Here is a tiny trained network, its code and every weight. The questions are about switching its units off for an input and a class, where a switched-off unit gives its printed mean instead of its output.

import numpy as np


def w(rows, s, z=0):
    codes = np.array(rows[::2]) - 128.0
    scale = np.full(codes.shape[1], s)
    scale[-1] = z or s
    return codes * scale


def f(y):
    return y / 2 * (1 + np.tanh(0.7978845608 * (y + 0.044715 * y**3)))


def log_softmax(a):
    a = a - a.max(-1, keepdims=True)
    return a - np.log(np.exp(a).sum(-1, keepdims=True))


def net(x, mask):
    res = np.array(x, float).reshape(1, 7) / 4 @ E
    y = f(res @ A[0][:, :-1].T + A[0][:, -1])
    res = res + np.where(mask, y, B[0][:, -1]) @ B[0][:, :-1]
    return log_softmax(res[-1] @ U[:, :-1].T + U[:, -1])


A, B = {}, {}
E = w([
[123,119,112,58,143,30,100,87,85],'x0',
[133,6,155,126,121,130,81,155,128],'x1',
[133,128,126,114,135,139,125,127,123],'x2',
[74,135,192,78,98,144,126,82,176],'x3',
[141,143,139,112,111,134,84,153,110],'x4',
[133,102,91,109,43,159,151,96,67],'x5',
[122,130,172,81,128,108,196,223,78],'x6',
],0.013)
A[0] = w([
[123,120,97,142,128,138,71,96,150,112],'neuron 0',
[141,148,92,152,142,144,81,69,140,112],'neuron 1',
[129,142,145,105,118,113,168,173,112,109],'neuron 2',
[124,15,150,140,109,144,105,148,125,51],'neuron 3',
[111,138,144,120,100,120,111,141,152,52],'neuron 4',
[155,125,133,108,124,166,140,101,88,63],'neuron 5',
[148,155,183,130,168,119,97,144,168,69],'neuron 6',
[126,246,104,126,114,118,150,107,113,56],'neuron 7',
[73,113,173,103,105,149,104,93,175,69],'neuron 8',
[118,129,144,152,122,192,145,140,137,128],'neuron 9',
[164,140,145,100,130,122,166,149,123,130],'neuron 10',
[149,133,152,126,160,118,171,199,65,135],'neuron 11',
[208,117,60,177,174,95,124,170,124,35],'neuron 12',
[111,45,161,134,164,150,93,140,120,78],'neuron 13',
[139,39,162,137,131,90,114,116,124,50],'neuron 14',
[190,139,40,192,166,125,143,159,37,29],'neuron 15',
[109,143,121,171,96,187,121,164,150,55],'neuron 16',
[162,160,106,93,129,57,135,92,128,71],'neuron 17',
[163,139,103,173,116,134,73,66,137,107],'neuron 18',
[95,120,97,25,158,36,110,112,114,84],'neuron 19',
[134,118,164,113,132,114,193,178,91,125],'neuron 20',
[133,95,108,139,35,130,155,88,70,67],'neuron 21',
[147,128,135,158,93,176,171,177,180,48],'neuron 22',
[122,182,148,133,215,92,116,139,174,75],'neuron 23',
[61,168,193,82,95,153,137,82,149,77],'neuron 24',
[123,130,128,150,123,157,149,160,159,86],'neuron 25',
[112,121,137,128,122,107,155,149,123,38],'neuron 26',
[96,130,170,103,116,138,136,137,125,63],'neuron 27',
[112,127,164,126,112,108,163,173,89,69],'neuron 28',
[146,143,157,157,119,242,140,173,169,92],'neuron 29',
[132,178,127,119,141,144,142,111,109,61],'neuron 30',
[134,124,133,138,120,137,94,116,139,117],'neuron 31',
[120,116,155,117,125,114,176,165,103,77],'neuron 32',
[189,118,58,174,135,128,87,90,150,127],'neuron 33',
[121,123,151,146,192,99,123,159,173,86],'neuron 34',
[105,181,110,126,118,136,156,133,137,52],'neuron 35',
[130,109,98,140,120,158,142,123,145,1],'neuron 36',
[127,130,81,107,46,165,167,106,88,101],'neuron 37',
[139,107,134,97,121,63,91,117,107,50],'neuron 38',
[131,142,129,103,205,157,101,139,134,71],'neuron 39',
],0.012,0.0039)
B[0] = w([
[60,132,137,109,159,156,100,99,165,193],'neuron 0',
[65,129,128,136,156,195,93,150,137,211],'neuron 1',
[75,122,146,127,200,191,88,119,146,192],'neuron 2',
[135,236,119,213,118,175,231,168,90,211],'neuron 3',
[126,108,137,126,115,116,146,125,125,135],'neuron 4',
[136,145,127,123,100,125,96,162,147,148],'neuron 5',
[151,137,124,110,91,120,130,168,170,186],'neuron 6',
[119,237,107,239,94,176,225,160,54,232],'neuron 7',
[135,82,208,32,109,140,162,86,90,203],'neuron 8',
[141,100,68,134,153,72,103,104,87,193],'neuron 9',
[89,150,134,115,157,173,126,109,142,172],'neuron 10',
[99,118,139,122,149,190,117,106,164,231],'neuron 11',
[173,83,220,55,70,113,151,93,106,214],'neuron 12',
[124,233,120,158,83,114,232,206,88,194],'neuron 13',
[141,177,99,235,148,150,198,158,84,183],'neuron 14',
[187,67,231,105,48,134,146,72,92,248],'neuron 15',
[145,112,77,139,155,97,103,92,111,197],'neuron 16',
[144,105,60,205,152,94,90,109,80,193],'neuron 17',
[36,124,153,117,195,186,76,119,150,216],'neuron 18',
[148,72,50,165,170,61,82,77,94,242],'neuron 19',
[40,137,151,102,194,179,73,83,159,218],'neuron 20',
[165,140,91,79,136,79,87,225,235,215],'neuron 21',
[151,85,68,139,150,95,94,74,105,207],'neuron 22',
[170,150,99,48,92,124,134,213,170,221],'neuron 23',
[183,27,223,80,78,135,201,89,86,227],'neuron 24',
[157,114,110,128,141,115,97,130,111,171],'neuron 25',
[111,133,163,101,143,140,108,126,120,138],'neuron 26',
[115,104,163,122,117,144,127,117,123,156],'neuron 27',
[86,89,122,132,173,160,117,99,161,190],'neuron 28',
[152,76,44,167,188,42,61,118,51,254],'neuron 29',
[146,187,134,176,128,146,163,143,106,162],'neuron 30',
[92,123,141,137,116,144,135,146,117,152],'neuron 31',
[69,148,149,79,148,151,57,95,130,183],'neuron 32',
[85,93,165,90,154,188,111,119,130,221],'neuron 33',
[167,158,114,58,75,100,94,159,221,189],'neuron 34',
[132,171,130,164,128,147,154,134,107,169],'neuron 35',
[118,112,107,138,146,127,109,138,144,141],'neuron 36',
[153,184,113,48,64,71,122,207,255,222],'neuron 37',
[119,128,86,158,128,94,123,115,108,183],'neuron 38',
[122,158,117,117,104,101,147,178,160,162],'neuron 39',
],0.0083,0.012)
U = w([
[39,108,152,110,176,200,57,116,151,101],'0',
[163,84,62,141,169,48,59,102,68,67],'1',
[139,198,125,167,115,164,166,157,75,252],'2',
[185,135,118,77,95,92,77,196,250,108],'3',
[185,53,235,88,80,137,117,91,86,122],'4',
],0.012,0.0036)

Each question gives the input, the list of numbers given to net, and the class t.
The units are the neurons (one row each of A and B). Each row of codes is followed by its name. A weight is (code - 128) times the scale printed after its matrix; where a second scale follows, it is the last column's (A, B and U).
mask holds one flag per neuron, in row order. A switched-off neuron (its flag False) gives its mean, the last column of its row in B, instead of its output. The means were averaged over made-up inputs and are rounded, as every weight is.
A unit's drop is (log p(t) with every unit on - log p(t) with that unit switched off) / (log p(t) with every unit on - log p(t) with every unit switched off).
The circuit of an input: a set's keep is (log p(t) with only the set's units on - log p(t) with every unit switched off) / (log p(t) with every unit on - log p(t) with every unit switched off). Starting from the 12 units with the biggest drops (on a tie, the unit counted first), units are removed one at a time, each time the one whose removal leaves the highest keep (on an exact tie, the one counted first), for as long as the keep stays at least 0.8.
circuit, biggest first: the units of the circuit, biggest drop first
most important unit: the unit with the biggest drop
k most important neurons: the k neurons with the biggest drops, biggest first
drop when u is switched off: that unit's drop, to one decimal
input [-5,-5,5,-4,-1,8,3], class 3: most important unit	neuron 37
input [1,-7,-4,3,8,0,7], class 0: 2 most important neurons	(neuron 20; neuron 2)
input [-6,4,-4,-3,-8,7,0], class 3: 4 most important neurons	(neuron 37; neuron 21; neuron 19; neuron 17)
input [5,7,7,-3,8,-2,6], class 2: 4 most important neurons	(neuron 13; neuron 3; neuron 14; neuron 18)
input [-5,-5,-4,-3,-4,8,-7], class 3: 3 most important neurons	(neuron 37; neuron 21; neuron 20)
input [0,7,-6,8,-2,-3,1], class 4: 4 most important neurons	(neuron 8; neuron 24; neuron 7; neuron 27)
input [0,8,-1,3,4,8,6], class 2: 3 most important neurons	(neuron 3; neuron 14; neuron 13)
input [-5,-4,5,8,-3,-7,-4], class 4: 2 most important neurons	(neuron 24; neuron 8)
input [4,3,2,1,7,-7,7], class 0: 3 most important neurons	(neuron 20; neuron 37; neuron 2)
input [-2,1,-4,8,-3,6,-5], class 4: 2 most important neurons	(neuron 24; neuron 8)
input [6,8,-6,3,1,6,2], class 2: 2 most important neurons	(neuron 3; neuron 14)
input [1,-2,-4,0,-6,8,-8], class 0: 2 most important neurons	(neuron 18; neuron 33)
input [-7,-4,0,8,-5,7,4], class 4: 4 most important neurons	(neuron 24; neuron 8; neuron 19; neuron 17)
input [5,7,-4,-1,-4,-5,7], class 0: 4 most important neurons	(neuron 20; neuron 7; neuron 32; neuron 11)
input [-3,-5,7,-8,0,2,1], class 4: circuit, biggest first	(neuron 15)
input [4,8,-8,-8,-3,2,0], class 2: 4 most important neurons	(neuron 3; neuron 14; neuron 13; neuron 24)
input [-2,-2,7,-4,-7,-7,4], class 3: drop when neuron 28 is switched off	0.0
input [-2,-3,-1,8,4,0,4], class 4: drop when neuron 24 is switched off	0.2
input [2,7,-6,1,2,5,6], class 2: drop when neuron 13 is switched off	0.4
input [3,-6,4,7,-4,-8,-1], class 3: circuit, biggest first	(neuron 23)
input [-5,5,5,-6,-1,7,2], class 3: drop when neuron 21 is switched off	0.9
